Below is a small trained network, with its code and all its weights. Each question gives an input and a class and asks what happens when units are switched off, that is, made to give their printed mean instead of their output.

import numpy as np


def w(rows, s, z=0):
    codes = np.array(rows[::2]) - 128.0
    scale = np.full(codes.shape[1], s)
    scale[-1] = z or s
    return codes * scale


def norm(h):
    return h / np.sqrt((h * h).mean(-1, keepdims=True) + 1e-5)


def f(y):
    return y / 2 * (1 + np.tanh(0.7978845608 * (y + 0.044715 * y**3)))


def log_softmax(a):
    a = a - a.max(-1, keepdims=True)
    return a - np.log(np.exp(a).sum(-1, keepdims=True))


def net(x, mask):
    res = np.array(x, float).reshape(1, 6) / 4 @ E
    u = 0
    for l in range(2):
        y = f(norm(res) @ A[l][:, :-1].T + A[l][:, -1])
        res = res + np.where(mask[u : u + 16], y, B[l][:, -1]) @ B[l][:, :-1]
        u += 16
    return log_softmax(norm(res)[-1] @ U[:, :-1].T + U[:, -1])


A, B = {}, {}
E = w([
[130,130,128,130,132],'x0',
[129,129,130,127,130],'x1',
[87,67,81,138,255],'x2',
[189,62,161,169,134],'x3',
[184,120,82,47,131],'x4',
[128,129,127,129,128],'x5',
],0.0058)
A[0] = w([
[158,140,84,138,166,82],'L0N0',
[190,128,33,50,146,227],'L0N1',
[170,126,167,61,101,184],'L0N2',
[125,94,81,52,177,2],'L0N3',
[189,168,70,82,113,115],'L0N4',
[103,99,41,90,132,58],'L0N5',
[119,149,147,155,105,74],'L0N6',
[197,114,164,130,155,173],'L0N7',
[158,112,167,129,117,67],'L0N8',
[106,254,134,93,96,24],'L0N9',
[110,180,131,67,162,169],'L0N10',
[63,138,103,100,239,104],'L0N11',
[150,218,136,98,77,73],'L0N12',
[75,179,122,48,22,109],'L0N13',
[116,135,51,112,182,22],'L0N14',
[198,101,145,162,87,147],'L0N15',
],0.0086,0.0035)
B[0] = w([
[109,133,145,40,132,130],'L0N0',
[208,171,119,116,106,253],'L0N1',
[97,115,51,187,96,199],'L0N2',
[93,131,184,78,204,160],'L0N3',
[233,74,3,162,69,184],'L0N4',
[140,195,172,121,162,150],'L0N5',
[145,173,170,114,146,131],'L0N6',
[105,107,170,127,102,177],'L0N7',
[86,207,109,174,82,132],'L0N8',
[116,143,190,178,214,184],'L0N9',
[86,139,38,221,46,168],'L0N10',
[67,77,74,109,25,213],'L0N11',
[129,123,124,90,238,194],'L0N12',
[145,120,124,162,225,229],'L0N13',
[152,170,180,35,102,152],'L0N14',
[130,101,153,160,58,195],'L0N15',
],0.0058,0.0057)
A[1] = w([
[115,138,89,189,127,184],'L1N0',
[180,75,78,73,57,156],'L1N1',
[64,97,177,111,87,229],'L1N2',
[30,174,175,123,187,91],'L1N3',
[54,172,91,186,158,87],'L1N4',
[145,106,78,121,87,126],'L1N5',
[174,127,192,196,137,3],'L1N6',
[30,130,84,120,62,7],'L1N7',
[162,148,191,158,118,93],'L1N8',
[200,168,88,1,190,219],'L1N9',
[127,114,125,155,84,106],'L1N10',
[238,83,186,62,174,114],'L1N11',
[89,135,49,126,174,70],'L1N12',
[153,13,82,116,118,194],'L1N13',
[130,148,132,177,145,94],'L1N14',
[41,61,74,99,198,19],'L1N15',
],0.0085,0.0025)
B[1] = w([
[134,99,141,92,92,188],'L1N0',
[68,95,229,21,172,237],'L1N1',
[156,135,61,240,132,193],'L1N2',
[132,114,158,43,212,174],'L1N3',
[131,75,146,46,156,177],'L1N4',
[155,107,198,105,79,173],'L1N5',
[80,140,125,123,116,172],'L1N6',
[118,77,42,94,161,158],'L1N7',
[66,174,100,89,111,157],'L1N8',
[118,215,75,189,88,253],'L1N9',
[190,126,102,62,104,152],'L1N10',
[28,113,126,132,254,176],'L1N11',
[122,152,147,114,47,163],'L1N12',
[138,170,213,110,207,233],'L1N13',
[155,129,153,66,137,147],'L1N14',
[168,124,139,176,64,183],'L1N15',
],0.007,0.0049)
U = w([
[80,182,180,76,220,254],'0',
[54,53,41,86,98,97],'1',
[206,229,48,141,118,116],'2',
[105,223,66,43,79,115],'3',
[114,175,182,237,2,79],'4',
[103,64,198,229,142,57],'5',
[234,108,253,48,48,14],'6',
],0.0095,0.0036)

Each question gives the input, the list of numbers given to net, and the class t.
The units are the neurons (one row each of A and B). Each row of codes is followed by its name. A weight is (code - 128) times the scale printed after its matrix; where a second scale follows, it is the last column's (A, B and U).
mask holds one flag per neuron, layer by layer. A switched-off neuron (its flag False) gives its mean, the last column of its row in B, instead of its output. The means were averaged over made-up inputs and are rounded, as every weight is.
A unit's drop is (log p(t) with every unit on - log p(t) with that unit switched off) / (log p(t) with every unit on - log p(t) with every unit switched off).
The circuit of an input: a set's keep is (log p(t) with only the set's units on - log p(t) with every unit switched off) / (log p(t) with every unit on - log p(t) with every unit switched off). Starting from the 12 units with the biggest drops (on a tie, the unit counted first), units are removed one at a time, each time the one whose removal leaves the highest keep (on an exact tie, the one counted first), for as long as the keep stays at least 0.8.
units of the circuit, in order: the units of the circuit, biggest drop first
top k neurons: the k neurons with the biggest drops, biggest first
k most important neurons of layer l: the k neurons of layer l with the biggest drops, biggest first
drop when u is switched off: that unit's drop, to one decimal
input [7,2,-2,0,-4,4], class 0: units of the circuit, in order => [L0N4; L1N3]
input [3,-8,1,-5,-4,2], class 1: top neuron => [L0N11]
input [-1,8,3,-3,5,-2], class 3: 2 most important neurons of layer 1 => [L1N9; L1N1]
input [3,-4,1,-8,0,1], class 1: units of the circuit, in order => [L0N11; L1N7]
input [-4,-4,-6,-1,-1,-5], class 0: units of the circuit, in order => [L0N12; L0N13]
input [2,-1,-1,6,0,0], class 4: top 2 neurons => [L0N4; L0N8]
input [3,-5,8,-6,7,1], class 3: top 2 neurons => [L0N11; L1N9]
input [-7,-1,3,8,4,5], class 0: units of the circuit, in order => [L1N11; L1N13]
input [-4,-3,1,-5,-8,-2], class 1: 3 most important neurons of layer 1 => [L1N13; L1N7; L1N1]
input [0,4,7,-8,-1,0], class 1: top 3 neurons => [L0N11; L1N7; L0N10]
input [6,-6,-2,-6,1,0], class 2: top 3 neurons => [L1N1; L0N4; L0N10]
input [-4,-7,-4,-1,7,-3], class 2: 3 most important neurons of layer 0 => [L0N13; L0N11; L0N12]
input [2,3,3,-2,4,-6], class 3: top 2 neurons => [L1N9; L0N11]
input [2,4,0,-1,2,-3], class 2: most important neuron of layer 0 => [L0N1]
input [0,-6,-5,-2,1,-4], class 2: 2 most important neurons of layer 1 => [L1N1; L1N13]
input [-7,0,8,0,4,2], class 3: 2 most important neurons of layer 1 => [L1N9; L1N15]
input [0,8,-8,-3,2,-7], class 2: 2 most important neurons of layer 0 => [L0N13; L0N12]
input [-4,-3,-5,-5,1,3], class 2: 3 most important neurons of layer 1 => [L1N1; L1N13; L1N11]
input [1,-4,7,-2,-3,-1], class 1: top 2 neurons => [L0N11; L1N7]
input [-3,-3,0,-4,5,1], class 2: top neuron => [L0N13]
input [-3,-3,8,-7,-1,-1], class 1: top 2 neurons => [L0N11; L1N7]
input [6,0,7,-2,8,-5], class 3: top 3 neurons => [L1N9; L0N11; L0N10]
input [-6,0,-5,-7,0,6], class 0: 2 most important neurons of layer 0 => [L0N9; L0N1]
input [1,1,4,-7,-1,6], class 1: drop when L0N11 is switched off => 0.6
input [-5,8,0,6,-1,-5], class 4: drop when L0N8 is switched off => 0.2
input [-4,-8,-7,-4,6,8], class 2: drop when L0N12 is switched off => 0.1
input [-4,0,5,-3,0,1], class 1: units of the circuit, in order => [L0N11]
input [4,-2,-2,-2,-6,7], class 0: drop when L0N11 is switched off => 0.0
